Below are the code and all the weights of a small trained network. Each question names an input and a target symbol and asks about switching units off, where a switched-off unit gives its printed mean instead of its output.

import numpy as np


def w(rows, s, z=0):
    codes = np.array(rows[::2]) - 128.0
    scale = np.full(codes.shape[1], s)
    scale[-1] = z or s
    return codes * scale


def f(y):
    return y / 2 * (1 + np.tanh(0.7978845608 * (y + 0.044715 * y**3)))


def softmax(a):
    e = np.exp(a - a.max(-1, keepdims=True))
    return e / e.sum(-1, keepdims=True)


def log_softmax(a):
    a = a - a.max(-1, keepdims=True)
    return a - np.log(np.exp(a).sum(-1, keepdims=True))


def net(x, mask):
    ids = ['ΔΘΛΞβεζημπτω'.index(c) for c in x.split()]
    T = len(ids)
    res = E[ids] + P[:T]
    u = 0
    for l in range(3):
        r = res
        for j in range(2):
            rows = slice(3 * j, 3 * j + 3)
            q, k, v = (r @ M[l][rows].T for M in (Q, K, V))
            z = softmax(np.where(np.tri(T) > 0, q @ k.T / 3**0.5, -1e9)) @ v
            o = O[l][rows]
            res = res + np.where(mask[u + j], z, o[:, -1]) @ o[:, :-1]
        u += 2
        y = f(res @ A[l][:, :-1].T + A[l][:, -1])
        res = res + np.where(mask[u : u + 4], y, B[l][:, -1]) @ B[l][:, :-1]
        u += 4
    return log_softmax(res[-1] @ U[:, :-1].T + U[:, -1])


Q, K, V, O, A, B = {}, {}, {}, {}, {}, {}
E = w([
[128,109,129,140,142,171,144],'Δ',
[60,74,90,138,117,91,252],'Θ',
[63,153,131,125,175,182,167],'Λ',
[109,123,180,191,173,158,159],'Ξ',
[88,168,109,110,120,155,104],'β',
[105,125,79,109,111,162,89],'ε',
[115,99,131,201,140,145,102],'ζ',
[160,152,189,165,132,138,147],'η',
[91,172,161,181,125,120,82],'μ',
[158,152,135,131,89,128,94],'π',
[186,100,145,199,80,117,67],'τ',
[108,109,89,168,95,130,43],'ω',
],0.017)
P = w([
[132,95,174,69,123,86,107],'0',
[110,147,86,144,79,133,176],'1',
[92,104,155,97,51,133,177],'2',
[185,107,115,159,184,115,63],'3',
[178,187,47,177,160,94,126],'4',
[114,107,185,45,11,103,249],'5',
[74,11,98,162,134,165,93],'6',
[65,174,37,211,102,141,14],'7',
],0.013)
Q[0] = w([
[88,128,79,187,164,68,124],'L0H1',
[146,146,162,1,77,37,206],'L0H1',
[141,104,130,74,108,95,141],'L0H1',
[198,125,159,73,107,175,167],'L0H2',
[95,58,200,58,35,186,139],'L0H2',
[173,83,195,70,217,112,72],'L0H2',
],0.009)
K[0] = w([
[128,104,106,121,174,100,134],'L0H1',
[121,145,182,110,86,252,62],'L0H1',
[134,138,140,124,86,178,114],'L0H1',
[53,123,153,146,149,116,101],'L0H2',
[76,105,90,151,158,27,128],'L0H2',
[123,154,92,173,157,138,87],'L0H2',
],0.012)
V[0] = w([
[144,121,131,125,132,163,134],'L0H1',
[166,143,139,130,93,185,118],'L0H1',
[115,76,112,114,116,54,175],'L0H1',
[167,121,109,127,105,133,158],'L0H2',
[123,165,171,145,104,254,64],'L0H2',
[164,141,139,84,112,119,150],'L0H2',
],0.0074)
O[0] = w([
[98,123,122,132,103,146,98,115],'L0H1',
[137,145,170,117,165,138,68,84],'L0H1',
[84,111,95,122,72,69,253,249],'L0H1',
[157,156,124,121,153,144,110,151],'L0H2',
[106,141,190,49,69,170,149,124],'L0H2',
[165,130,120,116,146,105,153,154],'L0H2',
],0.0073,0.0013)
A[0] = w([
[127,65,80,174,93,123,97,80],'L0N1',
[103,2,71,149,204,115,197,3],'L0N2',
[164,67,123,68,143,144,129,142],'L0N3',
[139,158,223,237,114,132,164,72],'L0N4',
],0.0047,0.0037)
B[0] = w([
[139,153,131,24,154,66,221,249],'L0N1',
[195,240,175,137,111,124,2,255],'L0N2',
[69,103,168,131,72,140,174,136],'L0N3',
[107,114,83,234,121,120,157,120],'L0N4',
],0.0059,0.00072)
Q[1] = w([
[73,79,109,153,63,104,175],'L1H1',
[150,84,110,125,200,106,100],'L1H1',
[99,62,191,115,106,171,82],'L1H1',
[135,197,3,189,112,110,186],'L1H2',
[156,164,154,97,96,106,172],'L1H2',
[48,67,115,136,19,106,208],'L1H2',
],0.017)
K[1] = w([
[126,129,163,65,204,41,88],'L1H1',
[107,198,99,135,60,108,161],'L1H1',
[183,178,30,179,183,157,124],'L1H1',
[44,38,237,57,90,49,143],'L1H2',
[116,55,170,136,135,204,84],'L1H2',
[153,105,174,63,246,69,58],'L1H2',
],0.014)
V[1] = w([
[177,102,122,123,108,136,182],'L1H1',
[47,128,75,171,172,77,107],'L1H1',
[204,183,137,101,122,141,189],'L1H1',
[176,28,32,80,126,153,111],'L1H2',
[69,107,143,117,246,193,195],'L1H2',
[91,218,80,36,111,148,110],'L1H2',
],0.014)
O[1] = w([
[99,35,102,144,126,138,179,115],'L1H1',
[138,202,71,119,161,81,120,101],'L1H1',
[112,79,174,160,110,106,180,5],'L1H1',
[140,113,50,230,96,178,104,73],'L1H2',
[6,149,138,182,99,90,57,90],'L1H2',
[128,196,129,138,14,125,172,142],'L1H2',
],0.016,0.0026)
A[1] = w([
[90,80,254,105,70,138,90,118],'L1N1',
[109,182,79,128,48,67,67,204],'L1N2',
[104,134,189,95,10,78,161,91],'L1N3',
[50,147,132,160,74,133,73,1],'L1N4',
],0.0067,0.0074)
B[1] = w([
[91,162,52,149,125,97,172,199],'L1N1',
[85,105,200,108,145,193,235,248],'L1N2',
[147,195,80,160,254,111,197,199],'L1N3',
[201,140,125,131,100,9,123,198],'L1N4',
],0.0073,0.013)
Q[2] = w([
[159,120,115,240,93,201,83],'L2H1',
[102,127,109,138,155,192,35],'L2H1',
[76,85,180,110,31,174,99],'L2H1',
[180,127,192,157,206,145,128],'L2H2',
[96,129,2,92,165,111,115],'L2H2',
[132,155,149,88,132,72,126],'L2H2',
],0.0078)
K[2] = w([
[132,148,115,195,80,220,74],'L2H1',
[127,96,155,144,160,165,2],'L2H1',
[65,118,205,96,5,143,63],'L2H1',
[171,131,114,160,185,122,143],'L2H2',
[104,131,70,73,125,109,121],'L2H2',
[129,164,159,82,144,102,128],'L2H2',
],0.0089)
V[2] = w([
[81,137,219,167,41,214,142],'L2H1',
[116,135,196,75,147,115,157],'L2H1',
[131,166,168,239,246,242,112],'L2H1',
[44,110,29,54,192,172,182],'L2H2',
[233,160,216,250,169,89,146],'L2H2',
[105,93,1,81,146,99,173],'L2H2',
],0.0044)
O[2] = w([
[115,109,172,59,111,173,121,87],'L2H1',
[166,90,135,146,156,79,184,179],'L2H1',
[145,116,139,87,118,144,92,144],'L2H1',
[194,147,187,207,141,76,69,254],'L2H2',
[104,116,67,103,98,114,148,140],'L2H2',
[157,74,185,254,84,82,207,211],'L2H2',
],0.0056,0.0066)
A[2] = w([
[157,89,167,141,232,78,107,202],'L2N1',
[2,90,117,158,111,171,74,155],'L2N2',
[92,179,175,142,58,76,183,254],'L2N3',
[35,183,175,170,188,71,121,22],'L2N4',
],0.007,0.0058)
B[2] = w([
[44,98,63,74,82,179,104,210],'L2N1',
[254,75,180,122,131,70,75,191],'L2N2',
[111,95,137,180,212,198,69,252],'L2N3',
[207,144,72,101,7,118,181,213],'L2N4',
],0.0081,0.017)
U = w([
[145,96,219,193,121,119,111,255],'Δ',
[120,105,108,173,155,123,179,88],'Θ',
[95,159,154,166,43,112,198,159],'Λ',
[102,116,107,101,18,134,140,118],'Ξ',
[100,149,203,184,223,192,172,148],'β',
[74,118,125,155,12,254,136,92],'ε',
[60,143,81,165,160,188,76,104],'ζ',
[19,71,162,122,103,165,192,126],'η',
[133,157,176,80,147,110,154,172],'μ',
[172,101,201,106,42,144,232,80],'π',
[129,78,120,136,126,207,159,23],'τ',
[203,166,106,153,104,160,124,73],'ω',
],0.0044,0.0056)

Each question gives the input, a string of symbols that net reads in full, and the target symbol t.
The units are the heads (3 rows each of Q, K, V and O) and the neurons (one row each of A and B). Each row of codes is followed by its name. A weight is (code - 128) times the scale printed after its matrix; where a second scale follows, it is the last column's (O, A, B and U).
mask holds one flag per unit, layer by layer, with each layer's heads first. A switched-off unit (its flag False) gives its mean, the last column of its rows in O or B, instead of its output. The means were averaged over made-up inputs and are rounded, as every weight is.
A unit's drop is (log p(t) with every unit on - log p(t) with that unit switched off) / (log p(t) with every unit on - log p(t) with every unit switched off).
The circuit of an input: a set's keep is (log p(t) with only the set's units on - log p(t) with every unit switched off) / (log p(t) with every unit on - log p(t) with every unit switched off). Starting from the 12 units with the biggest drops (on a tie, the unit counted first), units are removed one at a time, each time the one whose removal leaves the highest keep (on an exact tie, the one counted first), for as long as the keep stays at least 0.8.
circuit, biggest first: the units of the circuit, biggest drop first
most important unit: the unit with the biggest drop
k most important neurons: the k neurons with the biggest drops, biggest first
top k neurons in layer l: the k neurons of layer l with the biggest drops, biggest first
which heads matter: for each layer, one digit per head in row order, 1 if its drop is at least 0.15 and else 0, layers parted by /
input τ μ τ ω π η Ξ, target π: circuit, biggest first : [L1H2]
input Δ ζ Λ Θ, target Δ: 2 most important neurons : [L2N2, L1N3]
input Δ ω ε Θ ε β τ ζ, target Δ: which heads matter : 10 / 11 / 00
input π Δ Λ β Δ η ω, target Δ: which heads matter : 10 / 01 / 00
input Δ ε ε Δ Δ, target ε: which heads matter : 00 / 01 / 00
input Λ Δ ω, target Λ: circuit, biggest first : [L2N4, L1H2, L1N3]
input ζ β ε, target ζ: which heads matter : 00 / 11 / 00
input β β Δ, target β: circuit, biggest first : [L1H2, L1N3, L2N3, L2N4]
input τ Ξ Λ, target τ: circuit, biggest first : [L1H2, L2N1]
input π ε β μ β π, target μ: circuit, biggest first : [L1H1, L1H2]
input Δ η η Δ Θ Δ Λ, target Δ: top 3 neurons in layer 2 : [L2N2, L2N1, L2N4]
input Ξ Λ Λ β, target Λ: circuit, biggest first : [L2N4, L1H2]
input ω Λ η Δ β Δ Θ Δ, target ω: which heads matter : 10 / 11 / 00
input ζ β Θ Λ ω Δ, target ζ: most important unit : L1H2
input τ π Ξ ω β μ, target ω: which heads matter : 00 / 11 / 00
input β π ω Λ Δ ε μ μ, target ε: circuit, biggest first : [L1H2, L2H1]
input η μ τ ζ Δ Θ, target η: which heads matter : 01 / 11 / 00
input Ξ μ ε, target Ξ: top 3 neurons in layer 2 : [L2N4, L2N1, L2N3]
input Δ ε Δ, target Δ: top 3 neurons in layer 2 : [L2N2, L2N1, L2N4]
input ε Ξ η ε ζ, target η: circuit, biggest first : [L1H2, L1H1, L2N1]
input Δ ζ β, target Δ: 2 most important neurons : [L2N2, L2N1]
input β ε μ Ξ ζ ω, target Ξ: 3 most important neurons : [L2N4, L2N1, L2N3]
input η β η ε τ ω Δ Δ, target ω: circuit, biggest first : [L1H2, L0H1]
input Δ π β Δ, target π: circuit, biggest first : [L1H2]
input ε Θ ω Λ, target ε: which heads matter : 10 / 01 / 00
